Below are the code and all the weights of a small trained network. Each question names an input and a class and asks about switching units off, where a switched-off unit gives its printed mean instead of its output.

import numpy as np


def w(rows, s, z=0):
    codes = np.array(rows[::2]) - 128.0
    scale = np.full(codes.shape[1], s)
    scale[-1] = z or s
    return codes * scale


def f(y):
    return np.maximum(y, 0)


def log_softmax(a):
    a = a - a.max(-1, keepdims=True)
    return a - np.log(np.exp(a).sum(-1, keepdims=True))


def net(x, mask):
    res = np.array(x, float).reshape(1, 5) / 4 @ E
    y = f(res @ A[0][:, :-1].T + A[0][:, -1])
    res = res + np.where(mask, y, B[0][:, -1]) @ B[0][:, :-1]
    return log_softmax(res[-1] @ U[:, :-1].T + U[:, -1])


A, B = {}, {}
E = w([
[188,147,39,202],'x0',
[133,128,131,130],'x1',
[2,199,253,197],'x2',
[133,125,134,128],'x3',
[151,120,149,135],'x4',
],0.0084)
A[0] = w([
[85,136,160,232,161],'n1',
[101,12,86,110,128],'n2',
[144,128,78,96,64],'n3',
[190,131,113,47,112],'n4',
[182,92,29,92,129],'n5',
[84,175,169,137,128],'n6',
[76,146,139,114,104],'n7',
[137,150,146,79,99],'n8',
[193,102,224,59,187],'n9',
[69,178,123,103,235],'n10',
[169,155,74,193,184],'n11',
[122,86,59,106,252],'n12',
[144,148,160,160,103],'n13',
[65,150,197,124,87],'n14',
[100,141,48,139,234],'n15',
[40,142,107,11,153],'n16',
[25,179,150,176,136],'n17',
[131,147,104,162,115],'n18',
[106,122,169,158,144],'n19',
[132,58,124,129,54],'n20',
[120,163,77,171,222],'n21',
[168,198,57,153,181],'n22',
[83,98,50,98,45],'n23',
[106,234,129,92,193],'n24',
[178,87,28,142,112],'n25',
[169,70,55,96,129],'n26',
],0.011,0.0032)
B[0] = w([
[181,115,89,215,219],'n1',
[145,80,94,222,177],'n2',
[135,117,103,123,165],'n3',
[83,147,97,189,191],'n4',
[122,113,134,150,235],'n5',
[152,106,79,215,205],'n6',
[111,109,115,199,171],'n7',
[105,196,175,157,145],'n8',
[138,197,152,255,191],'n9',
[175,125,141,203,193],'n10',
[106,149,196,158,193],'n11',
[161,119,131,175,199],'n12',
[130,180,75,165,153],'n13',
[128,112,77,163,221],'n14',
[168,87,189,159,177],'n15',
[108,172,224,137,188],'n16',
[152,87,96,124,245],'n17',
[99,233,196,144,150],'n18',
[184,71,98,178,180],'n19',
[119,146,85,148,145],'n20',
[135,150,217,117,178],'n21',
[129,167,169,153,191],'n22',
[103,97,80,112,153],'n23',
[164,128,132,142,180],'n24',
[94,177,140,131,223],'n25',
[97,74,136,206,218],'n26',
],0.0062,0.011)
U = w([
[147,86,29,129,6],'0',
[81,177,202,123,103],'1',
[126,142,108,114,255],'2',
[209,74,168,98,222],'3',
[110,142,124,116,175],'4',
[126,123,123,48,82],'5',
[124,144,103,2,12],'6',
],0.012,0.0034)

Each question gives the input, the list of numbers given to net, and the class t.
The units are the neurons (one row each of A and B). Each row of codes is followed by its name. A weight is (code - 128) times the scale printed after its matrix; where a second scale follows, it is the last column's (A, B and U).
mask holds one flag per neuron, in row order. A switched-off neuron (its flag False) gives its mean, the last column of its row in B, instead of its output. The means were averaged over made-up inputs and are rounded, as every weight is.
A unit's drop is (log p(t) with every unit on - log p(t) with that unit switched off) / (log p(t) with every unit on - log p(t) with every unit switched off).
The circuit of an input: a set's keep is (log p(t) with only the set's units on - log p(t) with every unit switched off) / (log p(t) with every unit on - log p(t) with every unit switched off). Starting from the 12 units with the biggest drops (on a tie, the unit counted first), units are removed one at a time, each time the one whose removal leaves the highest keep (on an exact tie, the one counted first), for as long as the keep stays at least 0.8.
units of the circuit, in order: the units of the circuit, biggest drop first
most important unit: the unit with the biggest drop
top k neurons: the k neurons with the biggest drops, biggest first
drop of u: that unit's drop, to one decimal
input [3,-7,5,-4,1], class 3: units of the circuit, in order -> (n4 n25 n17)
input [4,6,-6,-7,-6], class 2: top neuron -> (n25)
input [0,-1,-4,-7,8], class 4: units of the circuit, in order -> (n17 n1 n19)
input [3,7,3,0,1], class 3: top 2 neurons -> (n25 n4)
input [7,5,8,2,8], class 0: units of the circuit, in order -> (n1 n17)
input [-8,1,-3,-7,-3], class 1: units of the circuit, in order -> (n16 n9)
input [-7,6,-2,-1,-1], class 1: units of the circuit, in order -> (n16 n9)
input [-6,-8,3,4,5], class 3: units of the circuit, in order -> (n25 n19)
input [3,-7,3,0,-1], class 3: top 3 neurons -> (n25 n4 n9)
input [7,6,-6,0,3], class 1: top 3 neurons -> (n25 n11 n22)
input [5,-6,-5,4,-5], class 3: drop of n14 -> 0.2
input [-6,5,8,6,-8], class 0: drop of n1 -> 0.1
input [5,-7,7,-1,-5], class 0: drop of n17 -> 0.2
input [4,-8,6,6,2], class 3: most important unit -> n4
input [-5,3,5,-6,0], class 2: drop of n16 -> 0.1
